Below are the code and all the weights of a small trained network. Each question names an input and a target symbol and asks about switching units off, where a switched-off unit gives its printed mean instead of its output.

import numpy as np


def w(rows, s, z=0):
    codes = np.array(rows[::2]) - 128.0
    scale = np.full(codes.shape[1], s)
    scale[-1] = z or s
    return codes * scale


def f(y):
    return np.maximum(y, 0)


def softmax(a):
    e = np.exp(a - a.max(-1, keepdims=True))
    return e / e.sum(-1, keepdims=True)


def log_softmax(a):
    a = a - a.max(-1, keepdims=True)
    return a - np.log(np.exp(a).sum(-1, keepdims=True))


def net(x, mask):
    ids = ['ΠΦαβγδελτψ'.index(c) for c in x.split()]
    T = len(ids)
    res = E[ids] + P[:T]
    u = 0
    for l in range(3):
        q, k, v = (res @ M[l].T for M in (Q, K, V))
        z = softmax(np.where(np.tri(T) > 0, q @ k.T / 3**0.5, -1e9)) @ v
        res = res + np.where(mask[u], z, O[l][:, -1]) @ O[l][:, :-1]
        u += 1
        y = f(res @ A[l][:, :-1].T + A[l][:, -1])
        res = res + np.where(mask[u : u + 4], y, B[l][:, -1]) @ B[l][:, :-1]
        u += 4
    return log_softmax(res[-1] @ U[:, :-1].T + U[:, -1])


Q, K, V, O, A, B = {}, {}, {}, {}, {}, {}
E = w([
[153,192,179,103,59,41,123,171,61],'Π',
[224,117,126,186,114,161,116,146,181],'Φ',
[102,125,88,131,113,193,182,51,72],'α',
[47,145,15,153,148,11,190,169,233],'β',
[165,172,125,136,219,148,215,207,124],'γ',
[77,235,100,88,161,86,22,68,173],'δ',
[123,39,106,133,132,132,63,112,118],'ε',
[150,121,69,2,98,221,87,163,105],'λ',
[134,169,185,112,68,181,171,56,123],'τ',
[180,107,185,201,93,67,108,106,189],'ψ',
],0.0057)
P = w([
[118,118,192,70,62,137,117,115,157],'0',
[117,110,63,183,151,239,48,175,86],'1',
[150,119,190,23,140,83,154,90,153],'2',
[135,138,32,164,156,174,78,139,80],'3',
[159,127,176,10,184,41,163,53,140],'4',
[137,175,21,158,138,144,97,150,104],'5',
[165,121,159,4,221,21,168,12,134],'6',
[131,191,16,160,116,134,114,155,117],'7',
],0.003)
Q[0] = w([
[209,72,171,3,233,78,175,31,202],'0.h0',
[135,144,121,227,100,220,130,117,188],'0.h0',
[88,183,115,163,115,211,87,137,138],'0.h0',
],0.025)
K[0] = w([
[114,184,35,121,221,107,93,33,249],'0.h0',
[169,72,170,185,154,232,146,113,199],'0.h0',
[146,68,195,96,113,193,120,102,152],'0.h0',
],0.018)
V[0] = w([
[77,150,59,122,78,132,138,175,249],'0.h0',
[88,232,123,117,157,105,43,66,108],'0.h0',
[135,43,92,101,166,136,207,111,139],'0.h0',
],0.012)
O[0] = w([
[208,71,76,52,162,52,255,141,136,172],'0.h0',
[198,172,78,162,16,88,122,203,15,251],'0.h0',
[104,119,146,101,148,215,131,172,237,59],'0.h0',
],0.0059,0.0012)
A[0] = w([
[154,119,211,202,125,80,140,115,202,113],'0.n0',
[57,125,220,112,131,182,163,5,40,58],'0.n1',
[119,75,151,227,179,152,95,218,89,52],'0.n2',
[92,167,241,107,78,69,135,107,148,9],'0.n3',
],0.013,0.0011)
B[0] = w([
[163,106,208,130,141,128,105,2,117,219],'0.n0',
[31,217,92,97,7,138,185,98,156,253],'0.n1',
[245,106,56,139,206,174,144,66,165,212],'0.n2',
[95,51,34,139,227,88,172,120,93,202],'0.n3',
],0.0084,0.0022)
Q[1] = w([
[98,174,126,183,154,113,96,173,159],'1.h0',
[107,97,185,83,134,60,207,168,120],'1.h0',
[94,124,198,5,77,46,41,123,152],'1.h0',
],0.018)
K[1] = w([
[156,113,177,157,89,114,158,117,55],'1.h0',
[127,137,90,195,141,38,164,114,179],'1.h0',
[172,63,73,135,2,69,45,90,155],'1.h0',
],0.017)
V[1] = w([
[130,28,147,129,63,121,209,145,168],'1.h0',
[87,211,133,114,171,88,100,86,210],'1.h0',
[135,254,83,234,218,48,224,216,169],'1.h0',
],0.0071)
O[1] = w([
[149,142,151,197,147,133,182,110,15,133],'1.h0',
[128,220,76,74,97,38,103,113,148,248],'1.h0',
[194,166,12,13,252,78,218,51,243,8],'1.h0',
],0.0036,0.0013)
A[1] = w([
[5,45,37,195,172,103,107,107,134,108],'1.n0',
[100,107,60,47,166,248,109,184,79,8],'1.n1',
[64,182,195,106,164,139,176,148,152,170],'1.n2',
[52,88,144,25,115,125,6,170,132,194],'1.n3',
],0.012,0.0013)
B[1] = w([
[26,74,98,254,183,82,133,134,116,251],'1.n0',
[133,70,187,86,172,122,208,48,41,213],'1.n1',
[177,183,113,124,127,202,86,122,96,207],'1.n2',
[63,91,175,39,69,104,89,249,132,215],'1.n3',
],0.0092,0.0033)
Q[2] = w([
[47,73,70,87,123,120,179,124,245],'2.h0',
[115,62,143,74,102,170,51,10,115],'2.h0',
[84,137,110,101,157,201,130,98,152],'2.h0',
],0.012)
K[2] = w([
[79,28,117,115,81,116,217,142,238],'2.h0',
[142,91,222,181,57,244,112,96,125],'2.h0',
[109,127,109,135,118,211,192,116,131],'2.h0',
],0.011)
V[2] = w([
[69,31,136,122,50,183,243,108,232],'2.h0',
[76,107,138,172,131,130,187,139,169],'2.h0',
[180,76,128,68,59,166,107,3,137],'2.h0',
],0.0077)
O[2] = w([
[4,199,175,91,213,212,150,82,164,170],'2.h0',
[72,164,135,155,145,127,187,132,189,157],'2.h0',
[103,111,146,96,135,184,43,29,50,254],'2.h0',
],0.0046,0.00096)
A[2] = w([
[164,162,186,88,66,167,94,90,136,5],'2.n0',
[176,152,83,155,134,255,88,182,173,254],'2.n1',
[105,157,158,130,79,123,47,132,194,107],'2.n2',
[217,117,189,117,132,181,70,122,175,136],'2.n3',
],0.017,0.00051)
B[2] = w([
[172,102,179,185,84,159,184,146,211,254],'2.n0',
[103,35,20,108,168,225,95,176,95,196],'2.n1',
[142,147,82,96,133,57,56,89,185,225],'2.n2',
[110,245,166,128,182,121,111,183,94,214],'2.n3',
],0.011,0.0073)
U = w([
[137,4,146,205,186,138,56,29,116,163],'Π',
[18,241,90,112,40,170,161,77,52,160],'Φ',
[86,122,108,64,124,81,57,144,166,95],'α',
[111,119,95,114,169,178,84,213,96,110],'β',
[160,191,197,177,120,116,105,126,155,125],'γ',
[205,132,82,136,35,85,117,151,50,219],'δ',
[153,78,81,162,78,179,114,100,181,86],'ε',
[191,144,89,32,210,110,218,75,186,160],'λ',
[87,63,199,63,86,136,159,195,115,123],'τ',
[83,111,95,187,128,80,199,223,167,4],'ψ',
],0.0037,0.0028)

Each question gives the input, a string of symbols that net reads in full, and the target symbol t.
The units are the heads (3 rows each of Q, K, V and O) and the neurons (one row each of A and B). Each row of codes is followed by its name. A weight is (code - 128) times the scale printed after its matrix; where a second scale follows, it is the last column's (O, A, B and U).
mask holds one flag per unit, layer by layer, with each layer's heads first. A switched-off unit (its flag False) gives its mean, the last column of its rows in O or B, instead of its output. The means were averaged over made-up inputs and are rounded, as every weight is.
A unit's drop is (log p(t) with every unit on - log p(t) with that unit switched off) / (log p(t) with every unit on - log p(t) with every unit switched off).
The circuit of an input: a set's keep is (log p(t) with only the set's units on - log p(t) with every unit switched off) / (log p(t) with every unit on - log p(t) with every unit switched off). Starting from the 12 units with the biggest drops (on a tie, the unit counted first), units are removed one at a time, each time the one whose removal leaves the highest keep (on an exact tie, the one counted first), for as long as the keep stays at least 0.8.
circuit, biggest first: the units of the circuit, biggest drop first
most important unit: the unit with the biggest drop
k most important neurons: the k neurons with the biggest drops, biggest first
k most important neurons of layer l: the k neurons of layer l with the biggest drops, biggest first
drop when u is switched off: that unit's drop, to one decimal
input ψ ε γ ψ γ β λ, target λ: circuit, biggest first -> (0.h0, 1.h0)
input γ τ α, target ε: 3 most important neurons -> (0.n1, 2.n0, 1.n2)
input γ ψ τ ε ψ, target Π: 3 most important neurons -> (0.n3, 0.n0, 1.n0)
input Π ε δ τ β α, target Φ: circuit, biggest first -> (0.n1, 0.h0, 2.n0)
input γ ε ε Φ ε δ Φ β, target ψ: most important unit -> 1.n0
input δ τ Φ Π Φ, target δ: circuit, biggest first -> (0.h0, 2.h0)
input ε Φ Π γ Φ Φ ψ, target Π: circuit, biggest first -> (0.n3, 0.n0, 0.h0, 1.n0)
input ε Φ ψ τ α δ α, target δ: circuit, biggest first -> (0.h0, 2.h0)
input β ε α ε λ ε Φ τ, target ε: 2 most important neurons of layer 0 -> (0.n1, 0.n2)
input α γ ε τ Π, target ψ: circuit, biggest first -> (0.n3, 1.n0, 2.h0, 0.h0)
input ψ ψ ε τ, target ε: 3 most important neurons -> (2.n0, 0.n1, 1.n2)
input Φ α Φ, target γ: 4 most important neurons -> (0.n0, 2.n3, 1.n0, 2.n0)
input ε λ ε α, target Φ: 2 most important neurons of layer 1 -> (1.n0, 1.n1)
input ψ ψ Φ β ψ ε ε γ, target λ: most important neuron of layer 0 -> (0.n2)
input λ Φ γ, target β: 2 most important neurons of layer 2 -> (2.n1, 2.n3)
input Π γ λ ε τ ε ε, target α: 2 most important neurons -> (1.n3, 2.n2)
input Φ Φ α β, target ψ: 2 most important neurons -> (1.n0, 0.n0)
input γ ε ψ ε α Π Π, target ψ: 3 most important neurons -> (0.n3, 1.n0, 0.n0)
input Π γ Φ, target γ: drop when 0.h0 is switched off -> 0.3
input α Φ ε ε, target Π: 2 most important neurons of layer 1 -> (1.n0, 1.n1)
input ε ε β Π ψ τ α, target λ: drop when 1.h0 is switched off -> 0.3
input ε ε ε γ ε Φ, target β: drop when 0.h0 is switched off -> 0.1
input ε β γ Φ λ, target λ: most important neuron -> (1.n1)
input τ δ λ δ Φ Φ, target β: 3 most important neurons of layer 2 -> (2.n1, 2.n3, 2.n0)
